B =
 -10.30     3.10    10.40    28.37    51.15    -1.42    63.00    73.92     7.10    -9.92    -3.48     3.76   -85.04    -5.78
  23.28    19.41    30.04    -5.48   -11.47    33.57    34.27   -47.72    86.51    16.28    11.98    22.50     6.32    -6.86
  73.29    93.66   120.04    57.84    73.37    99.22  -163.86  -158.63   -82.00    86.89   108.93   104.43    27.18    53.20
 -70.06   -97.17  -130.66    97.52   123.47  -140.17     0.32   181.68    63.05  -102.47  -126.49  -105.16    60.61   -24.06
  41.27   -25.44   -53.91    74.42    78.33   -51.23    38.97    44.53   -81.92   -24.78   -54.28   -43.33     8.86    -3.54
 -16.77   154.41   150.58    78.18   145.99    71.48  -147.72  -103.76    31.38    95.11   118.83    99.23  -144.06   143.06
   8.39   -77.80   -46.57    44.19    -8.46   -81.36    75.65    50.25    99.81   -65.12   -52.40   -74.88    68.24  -144.39
 -45.31   -44.78   -22.63    49.57    24.41   -30.51   155.04    79.20    83.24   -59.53   -63.41   -48.52   -67.76  -121.02
  -1.97    31.35    57.35   -49.45    31.30    96.39  -186.58   175.03  -182.14    56.07   110.77   123.20    44.12   156.53
Indices start at 0.
(0, 0) = -10.30
(7, 13) = -121.02
(2, 2) = 120.04
(8, 9) = 56.07
(8, 0) = -1.97
(5, 4) = 145.99
(0, 1) = 3.10
(8, 2) = 57.35
(1, 3) = -5.48
(3, 11) = -105.16
(2, 12) = 27.18
(1, 6) = 34.27
(3, 13) = -24.06
(3, 3) = 97.52
(7, 2) = -22.63
(0, 13) = -5.78
(7, 10) = -63.41
(4, 9) = -24.78
(3, 5) = -140.17
(0, 8) = 7.10
(0, 7) = 73.92
(6, 11) = -74.88
(4, 7) = 44.53
(1, 9) = 16.28
(1, 0) = 23.28
(7, 0) = -45.31
(3, 10) = -126.49
(3, 12) = 60.61
(5, 2) = 150.58
(2, 7) = -158.63
(0, 10) = -3.48
(5, 3) = 78.18
(6, 4) = -8.46
(4, 0) = 41.27
(3, 9) = -102.47
(2, 4) = 73.37
(4, 1) = -25.44

X =
[[15 29 65 61 45 58 11 26 86 81 86 86 44 61 57 34]
 [66 75 27 30 66 31 76 52 29 22 23 23 66 30 32 69]
 [13 31 64 62 48 59 17 27 86 77 84 83 48 62 58 42]
 [15 35 58 56 50 53 16 24 84 74 81 81 49 56 53 40]
 [22 31 56 57 40 56 35 37 62 56 59 59 42 57 56 49]
 [69 68 33 34 57 36 72 58 26 26 24 24 58 34 36 60]
 [49 74 11  8 69  9 54 30 32 19 22 22 68  8  9 57]
 [63 74 28 31 66 32 73 50 32 25 26 26 66 31 33 68]
 [18 37 60 61 50 59 34 34 77 66 72 71 52 61 59 55]
 [41 52 29 22 52 23 30 30 43 40 41 42 49 23 22 33]]
Rows and columns are counted from 0.
row 0 col 0 = 15
row 1 col 3 = 30
row 5 col 4 = 57
row 7 col 3 = 31
row 8 col 6 = 34
row 5 col 6 = 72
row 4 col 8 = 62
row 0 col 4 = 45
row 8 col 0 = 18
row 0 col 10 = 86
row 5 col 13 = 34
row 1 col 2 = 27
row 9 col 3 = 22
row 3 col 4 = 50
row 4 col 1 = 31
row 0 col 8 = 86
row 3 col 14 = 53
row 3 col 5 = 53
row 9 col 2 = 29
row 7 col 4 = 66
row 6 col 15 = 57
row 6 col 0 = 49
row 0 col 3 = 61
row 6 col 5 = 9
row 5 col 9 = 26
row 1 col 6 = 76
row 6 col 2 = 11
row 9 col 15 = 33
row 7 col 6 = 73
row 1 col 10 = 23
row 9 col 7 = 30
row 9 col 1 = 52
row 3 col 11 = 81
row 7 col 11 = 26
row 9 col 12 = 49
row 2 col 4 = 48

a =
[[ 0.17 -0.01  0.31  0.18 -0.09  0.05  0.23  0.21 -0.04]
 [-0.19  0.25 -0.16 -0.08  0.17 -0.07  0.29  0.31 -0.17]
 [ 0.15  0.08  0.14 -0.01  0.17  0.03 -0.11  0.10 -0.10]
 [-0.07 -0.20 -0.20 -0.04  0.13  0.29 -0.14  0.07  0.22]
 [-0.02 -0.08 -0.10  0.27  0.15  0.09 -0.02 -0.07  0.21]
 [-0.07  0.31 -0.01  0.21 -0.05  0.26  0.16 -0.03 -0.02]
 [ 0.23  0.19  0.01  0.21  0.15  0.26 -0.04  0.13 -0.14]
 [ 0.24 -0.01 -0.08  0.01  0.14 -0.15  0.23  0.05  0.01]
 [ 0.18  0.00 -0.19  0.26 -0.19  0.04  0.22 -0.04  0.04]
 [ 0.07  0.00  0.19  0.13 -0.19 -0.07  0.07  0.01  0.14]
 [ 0.22 -0.18 -0.10 -0.03  0.20 -0.20  0.25 -0.03  0.21]
 [ 0.24  0.02  0.23 -0.03  0.00 -0.04  0.16  0.17  0.26]
 [ 0.09  0.19  0.18  0.07  0.16  0.25 -0.07  0.27 -0.17]]
a[0,0] -> 0.17
a[:, -7] -> [0.31, -0.16, 0.14, -0.20, -0.10, -0.01, 0.01, -0.08, -0.19, 0.19, -0.10, 0.23, 0.18]
a[0,-8] -> -0.01
a[4,8] -> 0.21
a[5,5] -> 0.26
a[-3,7] -> -0.03
a[-10] -> [-0.07, -0.20, -0.20, -0.04, 0.13, 0.29, -0.14, 0.07, 0.22]
a[5] -> [-0.07, 0.31, -0.01, 0.21, -0.05, 0.26, 0.16, -0.03, -0.02]
a[-3,-8] -> -0.18
a[11,5] -> -0.04
a[7,2] -> -0.08
a[-5,-5] -> -0.19
a[11,4] -> 0.00
a[:, -6] -> [0.18, -0.08, -0.01, -0.04, 0.27, 0.21, 0.21, 0.01, 0.26, 0.13, -0.03, -0.03, 0.07]
a[-5,-7] -> -0.19
a[12,-5] -> 0.16
a[:, -5] -> [-0.09, 0.17, 0.17, 0.13, 0.15, -0.05, 0.15, 0.14, -0.19, -0.19, 0.20, 0.00, 0.16]
a[-3] -> [0.22, -0.18, -0.10, -0.03, 0.20, -0.20, 0.25, -0.03, 0.21]
a[0,6] -> 0.23
a[:, 8] -> [-0.04, -0.17, -0.10, 0.22, 0.21, -0.02, -0.14, 0.01, 0.04, 0.14, 0.21, 0.26, -0.17]
a[:, -8] -> [-0.01, 0.25, 0.08, -0.20, -0.08, 0.31, 0.19, -0.01, 0.00, 0.00, -0.18, 0.02, 0.19]
a[9,0] -> 0.07
a[-12] -> [-0.19, 0.25, -0.16, -0.08, 0.17, -0.07, 0.29, 0.31, -0.17]
a[8,6] -> 0.22
a[4,-5] -> 0.15
a[11,1] -> 0.02
a[2,-4] -> 0.03
a[7] -> [0.24, -0.01, -0.08, 0.01, 0.14, -0.15, 0.23, 0.05, 0.01]
a[-10,3] -> -0.04
a[11,3] -> -0.03
a[-10,2] -> -0.20
a[1,0] -> -0.19
a[-10,-3] -> -0.14
a[0] -> [0.17, -0.01, 0.31, 0.18, -0.09, 0.05, 0.23, 0.21, -0.04]

M = [19,-9,-26,22,-11,-7,-22,-41,3]
M[0]	19
M[5]	-7
M[6]	-22

data =
 0.129   0.100  -0.097   0.102  -0.145
-0.123  -0.076  -0.009  -0.110  -0.066
 0.020   0.020  -0.169  -0.038   0.118
-0.023   0.028  -0.118   0.085  -0.139
data[0][-5] -> 0.129
data[3][-2] -> 0.085
data[:, -1] -> [-0.145, -0.066, 0.118, -0.139]
data[-3][3] -> -0.110
data[0][-2] -> 0.102
data[-1] -> [-0.023, 0.028, -0.118, 0.085, -0.139]
data[-1][-5] -> -0.023
data[-1][1] -> 0.028
data[-3] -> [-0.123, -0.076, -0.009, -0.110, -0.066]
data[0][-1] -> -0.145
data[1][0] -> -0.123
